Below is a small trained network, with its code and all its weights. Each question gives an input and a class and asks what happens when units are switched off, that is, made to give their printed mean instead of their output.

import numpy as np


def w(rows, s, z=0):
    codes = np.array(rows[::2]) - 128.0
    scale = np.full(codes.shape[1], s)
    scale[-1] = z or s
    return codes * scale


def norm(h):
    return h / np.sqrt((h * h).mean(-1, keepdims=True) + 1e-5)


def f(y):
    return np.maximum(y, 0)


def log_softmax(a):
    a = a - a.max(-1, keepdims=True)
    return a - np.log(np.exp(a).sum(-1, keepdims=True))


def net(x, mask):
    res = np.array(x, float).reshape(1, 5) / 4 @ E
    u = 0
    for l in range(2):
        y = f(norm(res) @ A[l][:, :-1].T + A[l][:, -1])
        res = res + np.where(mask[u : u + 13], y, B[l][:, -1]) @ B[l][:, :-1]
        u += 13
    return log_softmax(norm(res)[-1] @ U[:, :-1].T + U[:, -1])


A, B = {}, {}
E = w([
[95,146,2,96,136,158,155,95,165,159,109],'x0',
[155,210,155,101,178,157,146,93,102,99,45],'x1',
[85,87,160,126,111,119,210,151,146,103,56],'x2',
[119,204,117,201,114,121,153,215,92,202,118],'x3',
[76,127,133,108,217,144,139,158,115,109,176],'x4',
],0.0082)
A[0] = w([
[80,107,133,86,167,161,126,123,92,87,167,85],'0.n0',
[68,124,126,98,227,109,101,166,104,118,145,37],'0.n1',
[132,127,190,97,145,162,125,174,134,147,163,95],'0.n2',
[146,117,101,150,63,134,108,96,141,81,104,66],'0.n3',
[191,121,133,108,62,86,117,90,80,152,77,40],'0.n4',
[201,121,185,175,161,140,139,108,80,71,156,43],'0.n5',
[130,199,139,128,143,168,127,93,92,74,61,44],'0.n6',
[81,119,147,149,116,55,199,110,163,90,90,13],'0.n7',
[164,158,91,141,131,161,2,126,106,112,177,1],'0.n8',
[93,173,172,162,115,100,127,145,100,178,124,22],'0.n9',
[34,116,158,156,146,139,182,119,137,91,117,65],'0.n10',
[122,107,165,88,117,156,89,106,148,92,126,15],'0.n11',
[59,87,115,135,78,89,59,145,160,139,163,79],'0.n12',
],0.0085,0.005)
B[0] = w([
[93,188,109,194,103,114,74,154,179,100,104,243],'0.n0',
[10,189,166,138,118,177,67,143,167,101,162,237],'0.n1',
[102,178,87,42,84,81,159,125,149,125,129,200],'0.n2',
[48,153,127,149,130,129,95,156,175,102,119,181],'0.n3',
[8,204,163,148,113,140,51,161,181,92,134,199],'0.n4',
[65,142,112,52,116,50,156,91,94,153,125,225],'0.n5',
[155,107,211,154,178,190,176,92,188,231,224,254],'0.n6',
[158,28,122,54,101,224,27,197,42,177,122,196],'0.n7',
[143,27,152,58,99,255,83,181,37,171,105,253],'0.n8',
[154,122,44,156,187,116,124,170,160,25,142,199],'0.n9',
[125,95,131,133,81,201,74,129,78,134,147,225],'0.n10',
[199,107,85,149,229,80,99,175,158,94,99,174],'0.n11',
[114,157,236,191,191,136,218,22,139,188,91,252],'0.n12',
],0.0065,0.0039)
A[1] = w([
[175,169,118,145,188,114,68,86,117,148,154,92],'1.n0',
[131,42,118,190,121,81,161,119,146,153,216,38],'1.n1',
[109,133,2,92,165,166,174,90,162,166,130,44],'1.n2',
[222,185,171,113,190,171,184,70,104,91,122,52],'1.n3',
[122,66,143,99,85,150,231,199,108,81,54,78],'1.n4',
[116,48,113,80,131,144,62,56,145,82,141,91],'1.n5',
[171,200,39,193,131,118,186,231,59,141,142,97],'1.n6',
[188,136,89,98,114,137,76,115,11,130,178,37],'1.n7',
[207,138,136,170,6,116,69,86,198,134,53,107],'1.n8',
[156,84,97,133,139,116,121,127,87,150,162,76],'1.n9',
[134,105,217,126,147,93,131,159,104,80,179,127],'1.n10',
[170,84,99,106,188,53,84,74,183,45,98,52],'1.n11',
[172,139,195,122,111,20,134,132,53,87,154,3],'1.n12',
],0.0089,0.0045)
B[1] = w([
[102,62,154,157,94,158,139,117,133,135,80,187],'1.n0',
[142,186,235,62,187,143,162,54,200,219,74,179],'1.n1',
[142,145,123,86,28,2,94,135,81,101,68,221],'1.n2',
[101,115,174,135,112,105,166,76,168,223,152,182],'1.n3',
[161,82,116,84,156,185,34,97,68,169,145,194],'1.n4',
[191,133,133,180,142,142,181,183,111,131,153,254],'1.n5',
[201,64,148,157,170,131,165,115,151,44,169,226],'1.n6',
[124,57,110,82,132,187,95,142,92,128,58,185],'1.n7',
[32,172,113,119,197,152,102,158,127,78,202,200],'1.n8',
[111,116,139,113,146,143,158,120,143,114,99,146],'1.n9',
[131,182,16,114,52,109,136,105,139,144,72,228],'1.n10',
[184,111,122,223,176,112,177,183,111,95,161,173],'1.n11',
[122,148,51,90,80,41,130,119,106,118,88,165],'1.n12',
],0.0093,0.0062)
U = w([
[142,52,125,91,131,236,78,137,53,166,107,173],'0',
[116,161,201,130,152,128,195,52,186,214,119,255],'1',
[227,95,109,199,183,110,201,157,135,42,153,138],'2',
[6,188,115,143,147,139,85,155,147,56,181,33],'3',
[137,152,70,83,52,18,132,115,79,114,73,44],'4',
],0.013,0.0017)

Each question gives the input, the list of numbers given to net, and the class t.
The units are the neurons (one row each of A and B). Each row of codes is followed by its name. A weight is (code - 128) times the scale printed after its matrix; where a second scale follows, it is the last column's (A, B and U).
mask holds one flag per neuron, layer by layer. A switched-off neuron (its flag False) gives its mean, the last column of its row in B, instead of its output. The means were averaged over made-up inputs and are rounded, as every weight is.
A unit's drop is (log p(t) with every unit on - log p(t) with that unit switched off) / (log p(t) with every unit on - log p(t) with every unit switched off).
The circuit of an input: a set's keep is (log p(t) with only the set's units on - log p(t) with every unit switched off) / (log p(t) with every unit on - log p(t) with every unit switched off). Starting from the 12 units with the biggest drops (on a tie, the unit counted first), units are removed one at a time, each time the one whose removal leaves the highest keep (on an exact tie, the one counted first), for as long as the keep stays at least 0.8.
circuit, biggest first: the units of the circuit, biggest drop first
unit that matters most: the unit with the biggest drop
top k neurons: the k neurons with the biggest drops, biggest first
top k neurons in layer l: the k neurons of layer l with the biggest drops, biggest first
input [-8,-2,-3,-8,-2], class 2: top 2 neurons => [1.n11; 0.n11]
input [4,5,-2,-4,-2], class 1: top 2 neurons => [0.n6; 1.n3]
input [1,-8,-7,-5,2], class 1: top 2 neurons => [0.n12; 1.n1]
input [8,4,-5,-2,3], class 4: circuit, biggest first => [1.n2]
input [7,-7,-6,-7,-8], class 3: top 3 neurons => [1.n8; 0.n6; 0.n3]
input [-2,-7,6,3,0], class 1: top 4 neurons => [1.n1; 0.n12; 0.n8; 1.n7]
input [7,5,1,1,0], class 4: top 2 neurons => [1.n2; 0.n12]
input [6,4,-5,-3,1], class 4: top 2 neurons => [1.n2; 0.n7]
input [-1,8,4,-5,8], class 1: top 2 neurons in layer 0 => [0.n6; 0.n4]
input [8,5,-7,6,0], class 4: top 2 neurons => [1.n2; 0.n7]
input [7,-7,-5,-6,4], class 1: circuit, biggest first => [0.n12; 1.n1]
input [1,2,-3,4,3], class 2: top 2 neurons in layer 1 => [1.n6; 1.n4]
input [0,1,8,8,0], class 0: top 2 neurons => [1.n4; 0.n7]
input [3,4,4,4,-4], class 0: top 2 neurons in layer 0 => [0.n7; 0.n12]
input [8,7,6,-1,5], class 4: top 2 neurons in layer 0 => [0.n12; 0.n8]
input [-3,6,5,8,3], class 2: unit that matters most => 1.n6
input [-4,5,6,7,2], class 2: top 3 neurons => [1.n6; 0.n9; 0.n8]
input [3,4,5,0,2], class 0: top 2 neurons => [0.n7; 0.n12]
input [4,7,4,-6,-8], class 3: top 3 neurons in layer 0 => [0.n4; 0.n12; 0.n3]
input [5,4,-5,-4,-6], class 3: top 3 neurons in layer 0 => [0.n4; 0.n3; 0.n7]
input [-6,4,5,-4,-4], class 4: circuit, biggest first => [1.n10]
input [-4,8,-7,-8,2], class 1: top 3 neurons in layer 1 => [1.n3; 1.n6; 1.n4]
input [8,7,-6,4,-2], class 4: top 2 neurons in layer 1 => [1.n2; 1.n1]
input [-3,6,7,5,-2], class 0: top 3 neurons => [1.n4; 0.n7; 0.n12]
input [-4,5,-4,6,5], class 2: top 4 neurons => [1.n6; 0.n9; 0.n12; 1.n1]
input [-7,-3,-4,-3,-8], class 3: top 2 neurons => [1.n8; 0.n4]
input [4,6,-3,-5,5], class 1: top 2 neurons => [0.n6; 1.n3]
input [-8,6,5,4,-3], class 4: unit that matters most => 1.n12
input [-7,8,-6,8,8], class 1: top 3 neurons in layer 1 => [1.n3; 1.n8; 1.n5]
